[-28.8 -36.0 -46.2]
[0.0 -13.0 -25.9]
[-33.1 -37.9 -45.5]
[12.1 -1.3 -13.1]
->
[-28.8 -36.0]
[0.0 -13.0]
[-33.1 -37.9]

[17.0 -31.5 30.8 -23.0 20.9]
[-8.8 -6.3 48.6 -18.4 25.9]
[-20.7 -16.4 36.3 -21.6 35.3]
->
[17.0 -31.5]
[-8.8 -6.3]
[-20.7 -16.4]

[-10.8 -4.0 26.0 -6.8]
[-4.5 -4.8 46.1 -9.4]
[50.1 37.7 -54.4 4.4]
->
[-10.8 -4.0]
[-4.5 -4.8]
[50.1 37.7]

[-2.3 18.0 -3.7 10.9 3.0]
[-25.0 -35.2 -20.0 42.3 2.6]
[-31.1 -50.3 -20.6 52.3 -3.9]
[-5.4 11.6 -1.6 16.3 -11.3]
[-27.4 -41.1 -23.8 45.5 -1.2]
->
[-2.3 18.0]
[-25.0 -35.2]
[-31.1 -50.3]

[-50.1 -27.4 52.1 -44.4 -30.2]
[-13.1 -30.9 -9.4 -18.2 -32.0]
[30.0 1.8 -48.1 6.4 -35.8]
[19.2 -7.0 -40.5 -3.1 -44.0]
->
[-50.1 -27.4]
[-13.1 -30.9]
[30.0 1.8]

[-30.5 -6.1 42.3 17.9]
[-28.5 -38.8 -8.1 5.5]
[1.1 -6.8 -20.1 21.3]
->
[-30.5 -6.1]
[-28.5 -38.8]
[1.1 -6.8]

[-7.8 28.5 26.1 -18.5]
[-5.4 21.8 19.4 -13.0]
[46.5 19.2 32.9 29.1]
[11.4 -25.9 -19.2 13.3]
->
[-7.8 28.5]
[-5.4 21.8]
[46.5 19.2]

[-1.0 1.3 -0.2]
[-45.4 -1.8 -2.1]
[-3.3 48.0 -0.8]
[-4.9 -4.2 -0.1]
[-1.6 -45.1 0.9]
->
[-1.0 1.3]
[-45.4 -1.8]
[-3.3 48.0]
---
[-26.6 25.5 -34.6 -28.6]
[-22.8 28.9 -42.4 -28.8]
[21.2 -35.6 38.5 23.3]
[-19.5 27.0 -21.1 -4.6]
[20.6 -32.8 33.0 23.4]
->
[-26.6 25.5]
[-22.8 28.9]
[21.2 -35.6]

[-24.9 44.9 -2.5 -1.0]
[-37.6 36.1 -1.6 3.9]
[-37.5 -24.7 -3.3 1.4]
[1.7 36.6 1.8 3.8]
[-18.8 45.4 -3.2 1.6]
->
[-24.9 44.9]
[-37.6 36.1]
[-37.5 -24.7]

[-9.0 -11.7 -22.4 31.4 -0.9]
[-18.8 15.7 -43.2 6.7 29.8]
[1.5 -36.8 20.0 8.5 -18.3]
[41.9 -5.2 42.6 -3.6 -42.4]
[7.8 29.5 -26.6 20.0 5.3]
->
[-9.0 -11.7]
[-18.8 15.7]
[1.5 -36.8]

[-2.1 0.7 -0.1]
[-1.8 -57.8 1.1]
[17.4 -1.0 0.7]
[-6.0 -8.4 0.1]
[-1.8 -50.7 1.0]
->
[-2.1 0.7]
[-1.8 -57.8]
[17.4 -1.0]

[-10.2 44.9 -19.6 8.1]
[2.1 -18.6 6.3 8.1]
[-9.0 43.7 -22.0 8.3]
[-8.0 3.2 -8.9 26.8]
->
[-10.2 44.9]
[2.1 -18.6]
[-9.0 43.7]

[-27.6 1.6]
[-51.7 6.8]
[-34.4 3.4]
[-32.8 2.8]
[-36.7 19.7]
->
[-27.6 1.6]
[-51.7 6.8]
[-34.4 3.4]
